[128 128 138 138 132 129 141] : R
[117 132 129 135 125 117 131] : N
[103 162 200  92  78 146 155] : J
[123 113 105 143 164 155  94] : B
[129 145 167  85 103 154 138] : M
[ 55  83 177 105  75  85 204] : S
[138 129 114 128 128 126 135] : F
[121 126 133 128 115 122 120] : A
[103  67 161 113  69  58 173] : Z
[162 133 116 137 168  82 128] : E
[130 124 135 119 131 123 138] : H
[155 137 115 189  69  88 157] : X
both R E: 
[128]
both Z B: 
[113]

[94 74 70 82 94] -> getam
[ 85 202  72 202  85] -> suzaf
[188  84 189 189 169] -> Vis
[187  79 190 122 187] -> Paru
[ 75  72 185 104  75] -> rez
[201 167 110 190 201] -> Ketu
[141 201 167 109 141] -> zofi
[178 159 142 205 178] -> Muzom
both Ketu Paru: 
[190]
q: [178 159 142 205 178]
Muzom
q: [187  79 190 122 187]
Paru
both Paru Ketu: 
[190]
both rez suzaf: 
[72]
q: [ 75  72 185 104  75]
rez
q: [188  84 189 189 169]
Vis

[ 71 100  96 138 171 121] -> Viti
[170  69 134 199  86 140] -> kad
[169 101 198 198 107  89] -> Lares
[178 134 163 172 101 135] -> sevu
[ 32 155  87 158 198  89] -> Bar
[ 71 108  96 138 171 121] -> lol
[100 199 107 135 184 183] -> Kepe
both Lares sevu: 
[101]
both Lares Kepe: 
[107]
both Viti Kepe: 
[100]
both Kepe Lares: 
[107]
q: [ 32 155  87 158 198  89]
Bar
both sevu Lares: 
[101]
both Kepe sevu: 
[135]

[133 121 123  84 174 114 147] = tozu
[138 123 130  90 167 125 147] = lun
[130 129 156 161  90 128 120] = Makaz
[114 132 117 112 163 137 139] = geru
[153 117 100  93 145 116 128] = koma
[143 126 114  87 161 112 142] = sezi
[111 146 148 170  92 137 117] = gibun
[133 124 125 191 137 132  93] = Pibu
[125 130 147 154 129 128 121] = misa
[119 129 144  95 115 135 156] = Bizis
[157 115 126 103 138 120 132] = dugo
[144 119 140 145 196 121 162] = rif
both dugo Bizis: 
[115]
both Pibu misa: 
[125]
both koma rif: 
[145]
both sezi tozu: 
[114]

[ 99 133 193 141 148 112  80 124 160 187 103 145 132 118 192 153 123 155
 172  95 159 121 169 153 108 114 116 154 149 161 179 200 163 181 138 162
 194] -> Dum
[129 192 125 143 157 191 122 137 139 131 146 128 123 123 166 137 117 154
 139 132 123 142 142 163 121 115 131 163 137 104 121 102 123 187 143  96
 157] -> ges
[114  99 158 123 108 142  80 102 163 100 116 131  80 176 142 108 111 170
 126 133 105  84 122 127  89 124 160 151 121 119 175 175 132 116 108 161
 103] -> duta
q: [129 192 125 143 157 191 122 137 139 131 146 128 123 123 166 137 117 154
 139 132 123 142 142 163 121 115 131 163 137 104 121 102 123 187 143  96
 157]
ges
q: [ 99 133 193 141 148 112  80 124 160 187 103 145 132 118 192 153 123 155
 172  95 159 121 169 153 108 114 116 154 149 161 179 200 163 181 138 162
 194]
Dum
q: [114  99 158 123 108 142  80 102 163 100 116 131  80 176 142 108 111 170
 126 133 105  84 122 127  89 124 160 151 121 119 175 175 132 116 108 161
 103]
duta

[ 97 136 153 142 150 129 152 158 128 140 104 174 115 104 166 157 112  96
 114  98 140 175  99 168 135 112 147 146 133  87 141 179 133 163 182 174
 136] = Gebi
[ 72 119 174 162 150 189 195 154 130 129 165 172 176 130 171 116 107 162
 156  89 119 178 124 171  83  81 159  84 135 154 134 171 164 121 154 148
 125] = zenob
[143 141 148 118 149 118 176 165 118 157 134 139 134 171 135 182 202 138
 109 152 143 108 168 137  95 117 107  99 162 138 120  97 135 163 151 119
 185] = Siga
[113 106 139 121 125 177 138 140 119 100 115 133  88 105 163 132  89 110
 122 109 164 173  91 130 142 118 159 149 133 133 134 181 148 116 137 151
  97] = vapu
[136 123 132 115 140 126 130 128 127  98 144 112 139 160 129 120 137 156
 134 140 137 108 140 130 100 121 128 105 141 161 123 108 136 104 114  99
 135] = vos
q: [143 141 148 118 149 118 176 165 118 157 134 139 134 171 135 182 202 138
 109 152 143 108 168 137  95 117 107  99 162 138 120  97 135 163 151 119
 185]
Siga
q: [ 72 119 174 162 150 189 195 154 130 129 165 172 176 130 171 116 107 162
 156  89 119 178 124 171  83  81 159  84 135 154 134 171 164 121 154 148
 125]
zenob
q: [113 106 139 121 125 177 138 140 119 100 115 133  88 105 163 132  89 110
 122 109 164 173  91 130 142 118 159 149 133 133 134 181 148 116 137 151
  97]
vapu
q: [ 97 136 153 142 150 129 152 158 128 140 104 174 115 104 166 157 112  96
 114  98 140 175  99 168 135 112 147 146 133  87 141 179 133 163 182 174
 136]
Gebi

